Below is a small trained network, with its code and all its weights. Each question gives an input and a target symbol and asks what happens when units are switched off, that is, made to give their printed mean instead of their output.

import numpy as np


def w(rows, s, z=0):
    codes = np.array(rows[::2]) - 128.0
    scale = np.full(codes.shape[1], s)
    scale[-1] = z or s
    return codes * scale


def f(y):
    return y / 2 * (1 + np.tanh(0.7978845608 * (y + 0.044715 * y**3)))


def softmax(a):
    e = np.exp(a - a.max(-1, keepdims=True))
    return e / e.sum(-1, keepdims=True)


def log_softmax(a):
    a = a - a.max(-1, keepdims=True)
    return a - np.log(np.exp(a).sum(-1, keepdims=True))


def net(x, mask):
    ids = ['ΘΞΠΣβγδητφ'.index(c) for c in x.split()]
    T = len(ids)
    res = E[ids] + P[:T]
    u = 0
    for l in range(2):
        r = res
        for j in range(2):
            rows = slice(2 * j, 2 * j + 2)
            q, k, v = (r @ M[l][rows].T for M in (Q, K, V))
            z = softmax(np.where(np.tri(T) > 0, q @ k.T / 2**0.5, -1e9)) @ v
            o = O[l][rows]
            res = res + np.where(mask[u + j], z, o[:, -1]) @ o[:, :-1]
        u += 2
        y = f(res @ A[l][:, :-1].T + A[l][:, -1])
        res = res + np.where(mask[u : u + 12], y, B[l][:, -1]) @ B[l][:, :-1]
        u += 12
    return log_softmax(res[-1] @ U[:, :-1].T + U[:, -1])


Q, K, V, O, A, B = {}, {}, {}, {}, {}, {}
E = w([
[126,170,141],'Θ',
[117,149,176],'Ξ',
[124,158,156],'Π',
[148,174,94],'Σ',
[126,190,130],'β',
[130,156,151],'γ',
[131,172,144],'δ',
[149,254,122],'η',
[232,127,2],'τ',
[165,5,55],'φ',
],0.0089)
P = w([
[129,156,164],'0',
[254,167,204],'1',
[42,112,96],'2',
[222,181,130],'3',
[42,111,113],'4',
[199,154,116],'5',
[51,91,120],'6',
[208,103,74],'7',
[39,133,158],'8',
],0.0078)
Q[0] = w([
[31,93,14],'0.h1',
[170,133,47],'0.h1',
[2,164,138],'0.h2',
[128,148,174],'0.h2',
],0.0087)
K[0] = w([
[88,18,50],'0.h1',
[76,115,152],'0.h1',
[134,69,11],'0.h2',
[72,112,154],'0.h2',
],0.011)
V[0] = w([
[172,185,122],'0.h1',
[9,126,178],'0.h1',
[104,216,164],'0.h2',
[94,114,97],'0.h2',
],0.013)
O[0] = w([
[166,84,173,245],'0.h1',
[100,241,184,39],'0.h1',
[112,134,254,253],'0.h2',
[101,39,76,66],'0.h2',
],0.0089,0.0039)
A[0] = w([
[158,135,72,242],'0.n1',
[170,121,144,155],'0.n2',
[86,113,109,167],'0.n3',
[223,108,143,255],'0.n4',
[79,205,167,141],'0.n5',
[103,75,63,190],'0.n6',
[112,121,176,135],'0.n7',
[3,174,177,159],'0.n8',
[119,147,188,137],'0.n9',
[158,109,120,193],'0.n10',
[146,172,87,207],'0.n11',
[20,165,165,163],'0.n12',
],0.012,0.0041)
B[0] = w([
[50,214,172,155],'0.n1',
[193,145,154,171],'0.n2',
[56,117,85,131],'0.n3',
[166,196,176,254],'0.n4',
[191,89,93,170],'0.n5',
[51,226,120,146],'0.n6',
[151,128,92,162],'0.n7',
[170,86,42,185],'0.n8',
[171,121,86,185],'0.n9',
[127,197,175,159],'0.n10',
[101,143,214,141],'0.n11',
[163,73,2,173],'0.n12',
],0.0064,0.0081)
Q[1] = w([
[216,209,103],'1.h1',
[76,91,145],'1.h1',
[196,165,253],'1.h2',
[89,50,52],'1.h2',
],0.0066)
K[1] = w([
[189,176,182],'1.h1',
[65,112,59],'1.h1',
[254,60,223],'1.h2',
[63,167,58],'1.h2',
],0.0053)
V[1] = w([
[114,12,58],'1.h1',
[29,2,116],'1.h1',
[103,138,212],'1.h2',
[23,116,175],'1.h2',
],0.0061)
O[1] = w([
[109,203,70,49],'1.h1',
[170,227,97,8],'1.h1',
[145,157,194,138],'1.h2',
[254,147,148,69],'1.h2',
],0.0067,0.016)
A[1] = w([
[63,114,169,115],'1.n1',
[76,134,21,162],'1.n2',
[156,140,68,108],'1.n3',
[153,254,172,188],'1.n4',
[131,143,73,146],'1.n5',
[64,137,130,238],'1.n6',
[117,133,227,216],'1.n7',
[200,85,137,97],'1.n8',
[60,134,66,180],'1.n9',
[111,154,132,251],'1.n10',
[187,94,137,232],'1.n11',
[195,75,141,24],'1.n12',
],0.0094,0.0025)
B[1] = w([
[132,184,156,177],'1.n1',
[221,226,194,174],'1.n2',
[254,219,74,134],'1.n3',
[141,9,104,130],'1.n4',
[211,236,61,136],'1.n5',
[45,194,171,146],'1.n6',
[148,168,183,254],'1.n7',
[75,119,31,175],'1.n8',
[130,209,151,160],'1.n9',
[65,105,111,131],'1.n10',
[98,81,98,185],'1.n11',
[102,154,41,178],'1.n12',
],0.0065,0.013)
U = w([
[80,254,128,102],'Θ',
[38,38,83,131],'Ξ',
[50,140,192,127],'Π',
[225,195,141,3],'Σ',
[186,155,123,59],'β',
[131,132,100,149],'γ',
[144,132,98,158],'δ',
[167,147,128,28],'η',
[124,122,93,169],'τ',
[191,96,184,220],'φ',
],0.0083,0.006)

Each question gives the input, a string of symbols that net reads in full, and the target symbol t.
The units are the heads (2 rows each of Q, K, V and O) and the neurons (one row each of A and B). Each row of codes is followed by its name. A weight is (code - 128) times the scale printed after its matrix; where a second scale follows, it is the last column's (O, A, B and U).
mask holds one flag per unit, layer by layer, with each layer's heads first. A switched-off unit (its flag False) gives its mean, the last column of its rows in O or B, instead of its output. The means were averaged over made-up inputs and are rounded, as every weight is.
A unit's drop is (log p(t) with every unit on - log p(t) with that unit switched off) / (log p(t) with every unit on - log p(t) with every unit switched off).
unit that matters most: the unit with the biggest drop
k most important neurons: the k neurons with the biggest drops, biggest first
top k neurons in layer l: the k neurons of layer l with the biggest drops, biggest first
heads that matter: for each layer, one digit per head in row order, 1 if its drop is at least 0.15 and else 0, layers parted by /
drop of u: that unit's drop, to one decimal
input φ τ Ξ φ, target Π: 2 most important neurons => [0.n4, 0.n1]
input Π Θ Σ φ β, target Θ: heads that matter => 11 / 10
input Π η Σ, target Ξ: 3 most important neurons => [1.n7, 0.n5, 0.n4]
input φ β δ η Π φ, target Π: unit that matters most => 0.h1
input η Σ Σ Σ η β φ, target Θ: heads that matter => 10 / 10
input γ Θ η η Π, target Ξ: heads that matter => 01 / 00
input Σ Σ δ Σ η, target Ξ: top 2 neurons in layer 1 => [1.n7, 1.n2]
input Π Π η δ δ, target Ξ: 2 most important neurons => [1.n7, 1.n1]
input Σ γ Σ φ η β Σ η γ, target Ξ: heads that matter => 00 / 01
input Σ η Σ τ Π η, target Π: heads that matter => 00 / 11
input δ η β, target Ξ: 2 most important neurons => [0.n4, 0.n5]
input Ξ β β Θ Ξ τ φ φ Θ, target Θ: heads that matter => 01 / 10
input Ξ Θ β φ Σ, target Θ: heads that matter => 11 / 10
input η τ β Σ γ Π Ξ Π, target Π: unit that matters most => 1.h2
input Σ Σ δ η β, target Ξ: heads that matter => 00 / 00
input η Θ Ξ τ Σ φ Ξ Ξ, target Π: heads that matter => 01 / 01
input Π η Θ φ δ γ γ δ, target Π: heads that matter => 00 / 01
input η Σ Π, target Ξ: heads that matter => 10 / 00
input φ Ξ γ φ β Σ Σ β, target Π: heads that matter => 01 / 00
input φ Ξ Σ, target Θ: top 3 neurons in layer 0 => [0.n4, 0.n3, 0.n2]
input Π φ δ, target Θ: unit that matters most => 1.h1
input Π Σ Ξ φ τ τ η, target Θ: drop of 0.n8 => 0.1
input Θ γ φ τ η, target Θ: drop of 0.h1 => 0.4
input Σ φ β Π Π φ Π, target Θ: drop of 0.n3 => 0.1
input γ Ξ φ β Ξ, target Θ: drop of 0.n4 => 0.2
